Where the symbols take the units:
bq: *>rh, $>cf, %>jm
tj: *>ft, $>fb, %>cl
cl: *>tj, $>cm, %>ld
bs: *>bl, $>dg, %>fh
nc: *>dm, $>sz, %>nh
pz: *>sz, $>dm, %>rc
gm: *>sb, $>ld, %>cm
fj: *>jm, $>mf, %>mh
jb: *>ld, $>sb, %>tc
hz: *>fh, $>rc, %>dm
tc: *>jb, $>jg, %>bl
sb: *>jg, $>jb, %>gm
mf: *>nf, $>fj, %>jd
sz: *>ll, $>nc, %>pz
nt: *>ql, $>tz, %>ft
cf: *>jd, $>bq, %>dq
ll: *>dq, $>nh, %>sz
rh: *>nh, $>dq, %>bq
lg: *>rc, $>fh, %>dg
dg: *>lg, $>bs, %>rn
ft: *>nt, $>qb, %>tj
ql: *>mh, $>nl, %>nt
fb: *>cm, $>tj, %>qb
nl: *>tz, $>ql, %>nf
qb: *>fb, $>ft, %>tz
jm: *>bq, $>jd, %>fj
nf: *>nl, $>mh, %>mf
dq: *>cf, $>rh, %>ll
bl: *>tc, $>rn, %>bs
fh: *>bs, $>lg, %>hz
cm: *>gm, $>cl, %>fb
mh: *>fj, $>nf, %>ql
tz: *>qb, $>nt, %>nl
nh: *>nc, $>ll, %>rh
ld: *>cl, $>gm, %>jb
jd: *>mf, $>jm, %>cf
rn: *>dg, $>bl, %>jg
jg: *>rn, $>tc, %>sb
rc: *>pz, $>hz, %>lg
dm: *>hz, $>pz, %>nc

The rows follow the links: the fewer symbols apart two units are, the more alike their rows tend to be.

Each row is also shifted at random along 9 hidden directions that mean nothing.

Some units, each with a row of numbers:
cm [   1  -15  -49  -14  -64   33   25    8   40   53  -35   23   24   62   65  -13 -101   -7  -18  -24  -12   27  -13  -30   56  -21]
qb [-127  -10   10    3   -3  -34   -4  -27   36  -46    2  -92  -47   -1  -73  -16   26   44  -58   -4  -60  -29    8  -57  -29  -29]
nt [  27   -1   38   64  -50   27  -13    4   58   18    3   39   21   49   -7   17    5    5   74   19   65   32  -76   10  -10   89]
jb [ -51   18  -25  -69   11  -32  -21  -30   32  -38   20   64  -47    3  -80  -57  -28   34   -7  -51  -33  -45   32  -31   54  -33]
dq [  39  -22   77  -34  -16   29  -58   27  -18   25   21    3    2  -38   12  -20   63  -74   31   38  -70   21   22  -38    4  -18]
jd [ -14   14  110   22  -43   47   18  -14   11  -26   30    2  -25  -22  -46  -35   51   -9  -37   14   71   31  -14  -79  -27    5]
cf [ -16   -7   77    6   32   28  -51    3  -42   28   36   91   66  -53   15  -13   53  -48   17   40  -30  -39   52   10  -12  -43]
sz [ 108  -68  -52    8  -17   17   57  -11  -35   43  -11   60   34  -34   89   -3   45   -3   26   54  -45   47   16   48   14  -23]
fj [ 148   34  -45   16  -23  -24  103  -33    1  -29  -60   11   14   10   56  -21  -35  -10  -34    7  -10   57  -48   18   71  -34]
nc [  38  -18   -6  -27   13   36   15   37  -35   60  -35  -12  -34  -15   46  -15  -55    2   -6   21  -23    6   25   -1  -11  -14]
nf [  47  -18   24   64   -9  -18  -33  -29  -21  -58   34 -105   15    1    3   27  -24   20   45  -33  -42  -68   25  -58  -37  -47]
dg [ -45   43  -47   36   71   -3   53   52  -24  -14   -2  -16  -47    3   -7  -12   35    9  -20    1  -44  -12   -1   72   33    0]
bs [  20  -11   43   32    4  -28  -35   -9   -5  -56   65  -21  -23  -22  -43  -11   55  -16  -36  -53  -11   39  -12  -69  -48   22]
dm [ -16   24   24  -24   12   36    9   56  -43   25  -17   -9  -71    4  -10  -26 -104    3   34  -29   16  -38   38  -39    8    6]
rn [  94   10   -7   38  -55   25   46   73   39  -16   -8   -4  -49   59  -25  -49  -56  -25   65  -36   -3   57  -74  -30   43   81]
bl [  16   46  -11  -82   -1  -49  -68  -63    1  -26    5  -13  -51    7  -26   18  -82   80   24  -93  144    6  -28  -28  -24   82]
fb [  39   19   -8  -83   -8  -40  -72  -18   54   17  -42  -47  -46   23  -19  -16  -33    1  -94  -28  -60   18  -23  -49   34  -24]
tj [  14  -19    7    4  -31   29  -34   14   58    5   32  -46   25   24  -26   25   54   -8    7   31  -13  -34    7   14    8   -9]
nl [  14    0   31   30   12  -47  -50  -44   -4  -44   13  -12   14  -13  -29  -15  -14   15   -6  -31  -40  -33    5  -61  -20  -31]
mh [ -46   13   12   61  -39   -1   41   -8   20  -31  -28  -76  -32   20  -16   23   36   37   46   28   48   32  -82   17  -30   73]

In each set, the symbols that take the first to the second take the third to the fourth. Give the fourth.
Answers are names.
A [ -15    4    2   73   30   -4   22  -61  -42  -22   23  -14   66  -13   38   33    8   47  -18   -2   12  -67   46    5  -23  -82]
B [ 171  -12  -25   34   41    6   70    2  -58    0   12   18   26  -22   20   -1  -27   18  -71  -23   16  -31   68   10  -30  -66]
C [  14  -38  -18  -59    7    1   18    3  -14   71  -63  -16  -63  -25  -13    4  -29   68    0   58   54   19   -4   24  -75   48]
D qb

A [-111   39  -14   43   -5   -6   78   -8  -30  -36  -39  -21   24   -1   30   14  -17   -5   24   19   39    2  -20   42   35   -9]
B [   4   -5  -17   87   37   48   16   86    8   33   34    4   60   15   83   -2   46  -90  -40    7 -122   12    5   52   41  -36]
C [  21  -82  -11   27  -23   35   90   20  -39   -6   18   59   16  -38   -6  -39   41  -10   45   67  -76  -27   75   -1   10  -67]
D ld

A [ -13    3  -13  -47  -13   22   61   25  -11    7  -19   44  -86  -19  -14  -78   -4   -5   46   25  -70   18   15  -18   69    0]
B [ -34  -27    4   11  -49   45   18   23   74   -1   42   37  -12   33  -42  -61   19   -6   15    9  -85  -22   13  -37   60  -29]
C [  82  -23  -51    0   -3   -7   14   51   39    8  -10  -18   16   42  -44   39  -61   -1   -8    2   23  -47   23   28    1    9]
D jm

A [  -2   43   39    8   64  -16  -71  -12  -17   20   27   20  -55  -21   18  -35   53   14  -43  -58  -40   48  -37  -27  -33   35]
B [   7   -4  -58   -8   62  -58   55   14  -57  -55    9   13   21  -43  -41   19   52  -25  -13   22  -18  -37   57   89   10  -39]
C [  73  -40  -31   -2  -48  -46   45  -14  -12  -53  -45  -67    7   -7   -9   35  -31  -11   19   29   10   32  -21   -2  -17    0]
D nf

A [  71    2    5   20   12  -21  -31  -27  -20  -35   37   -8    4   -7    7    6   -6   20   -7  -73   39   12   -2  -47  -37   26]
B [  54   94    4  -57   15   14  -15  -16   58   51  -31  122   -8   39  -23  -19  -45   18  -23  -10   84  -20  -41   57   83   25]
C [  -7   -7  -14  -39  -11   -9   33   24  -42  -42   10   17   13  -32    4   -4   23  -81   17   12  -23   24   32   21   52  -26]
D nf

A [ -30   49  -15   11  -28   69   55   -5   53   31  -17   23  -26   59  -10   -4  -32   71   33   20   92  -37  -25   38   52   23]
B [   9   11   37   44   17    2  -29  -34  -23  -25   16  -24  -21   -9   -8   -5  -22   55   61  -15  -16  -71    9  -40  -28  -13]
C [  -6  -48  -48  -35  -98   25   -4  -43   50    1   14   70   30   52  -30   25  -89   77   86  -24  133  -15   -5  -23    0   54]
D tz

A [ -68   20   60   20   25   62    5   71  -53   58    1   88  -11  -11   31  -73  -51  -63   14  -22  -51   20   17  -45   18   -7]
B [ -21  -57   -4   -8   30  -33   14    0  -40   22  -32  -31   21  -48   17   25   45  -12  -29   68  -55    6   41   36  -51  -34]
C [  46   90  -25   33   74  -13   35  -16   13    1  -33   16  -18    6   -7  -21   28   32  -42   22  -36  -52  -11   87   57  -31]
D tj

A [   7   25   57  -26   46    1  -94   37  -54   25   24  -33    1  -19   27   42  -23  -50   10  -58   51    3   15  -24  -51   38]
B [ -99  115   47  -25   36   36  -17   13  -78   -5   39   34   52   -3   88   22  -78  -87  -45 -107  100    3   44  -25   66  -47]
C [ -64   15   26   20  -38  -20   40  -41   35  -75    8  -42  -21   -4  -64  -38   31   11 -107   -8  -11   13    0  -72    0  -52]
D qb

A [  78   14  -36  -28   13  -39   71   42   -7  -76   -1  -62  -68  -18  -61  -31   48  -39  -44    1  -66   14   25   18   50  -16]
B [  -2   44  -46   -3   26  -14   49   61  -23  -71    7 -103  -79   17  -24  -19  -24  -33   56  -34  -90  -37   25   10   79  -15]
C [  -6  -29  -28  -12   17   -9  -52   45   47   40  -10  -46   10   37  -15   24   -2   -6  -44   15  -61  -27   16   26  -16    4]
D cm

A [  72  -33   -7   20  -10  -22  -50  -44    1   -6   37    5  -10    3   34  -14   10   39   25  -66  -19   55  -45  -50  -42   49]
B [   6   20  -35  -51    9  -24   32  -13  -15   40  -90   22  -69  -17   29  -51  -65   31    7   25  -50   34  -29   12   30    0]
C [  -8   18   -8  -46  -29  -20  -24  -54   11  -47   40  -29   -4    9    2    8   -3    1  -55  -71   49   23    6  -50   27  -17]
D rh

A [  50  -17   -5 -120   21  -49  -30   -8  -26  -13  -22  -13  -41  -49  -59    8   36  -16   20   28   20    4   31   35   -8   16]
B [  89   33  -32    1   38  -66   18  -49  -18   -4  -59   23   57  -27   45   35   38  -13  -55   39   23   50  -45   92   -1  -10]
C [   0    9   21   44   26   22  -44   17  -28   18   29  -56  -55    0   42  -12   -1   24   27  -56  -22   20  -24  -51  -45   39]
D gm

A [  56  -44   27  -47   53  -30  -77    9  -45  -12   30  -34   30  -63  -44   44   59  -25   42   53  -58 -101  103   28  -53  -55]
B [  33  -52  -39   22   31  -26  -48   29  -32    6   24 -122  -31  -22   73   53  111  -16   69   26 -110   43  -33   58  -42   53]
C [  44  -37    0  -69    4  -22  -23   28  -41  -25    8   29   17  -48  -21    6  -13  -65   80   19  -41  -25   55   11   32  -14]
D dg

A [  50    8   -1  -12   20    0  -54   78   34   17   12  -21   48   21    3   37   15  -99  -70  -12  -41    1    4   21   29  -17]
B [  27   30  -35  -65    9  -50   32   25  -38  -72    1  -72  -17  -17  -35   45   12  -57   -2  -19   33  -10   39   33   45   -8]
C [ -40    9  -19  -34   46  -14  -79   54   27   70  -18   56   39   23    9    3  -50  -44  -16  -11  -74  -33    9   32   25  -10]
D lg

A [  48  -18  -20  -29  -57   14   86   14   -4  -36  -10   12  -52   -7   -5  -50  -26  -33   57   -5  -15   53   -6  -24   64    9]
B [  43   63   61  -23   40  -27 -175   50   23  -10   19  -60   50   19   16   51    1 -122   74  -36  -99  -48  -12    5   60   11]
C [   1   46   41   21  -39   30   19  -72    2   -6   -2  -12   -6   11   54   -8    3   41  -57  -21   86   44  -49  -46    2   -8]
D bl

A [  49   40    2   67  -12   49   74  -26  -18  -33    0   12  -28   22    9  -63  -89   69   53  -30  -29  -69   28  -67   49  -69]
B [  16   -8  -34   65   -3   16   48  -31  -25  -26   48  129   31    8   29  -64  -52    6    0  -75  -44   13   19  -59   45  -40]
C [ 118   49   -3   32    7  -33   34  -10   41  -50  -19   31    9    1  -66  -11   24   -4  -43   22   14  -19  -29   34   29   -6]
D lg

A [  36   75   29  -27   17    1  -47   -7   61   23  -15  -29  -29   34  -10   25   31   10   -4   10   50    1  -70   45   22   58]
B [-110  -36   -1   16   18   16  -71   67   38   43   25 -112   39   18   44   58   72  -63  -45   23  -82   -1   13   24  -28  -20]
C [ -98  -14   18  -37  -65   35   72   23  -14   -8  -38  -56  -25   -6   12    6  -12  -45  -36   31   63   70   -7  -36    2  -12]
D nf

A [   5   31   -5   64   63   10  -23    2   23   50    2   66   43   10   25    2   72   18   15   44  -41  -31  -31   99   -1    1]
B [ -10   -1   45   45   11  -13  -20  -69  -14  -11   13   36   27  -27    3    6   41   47  -39   -6   62    8  -20  -17  -64    1]
C [   1   14  -31  -88  -25  -30  -11  -40   36  -39   23   -6  -29   13  -57   -4  -15   22  -50  -48   27  -31   28  -36   46  -39]
D cm

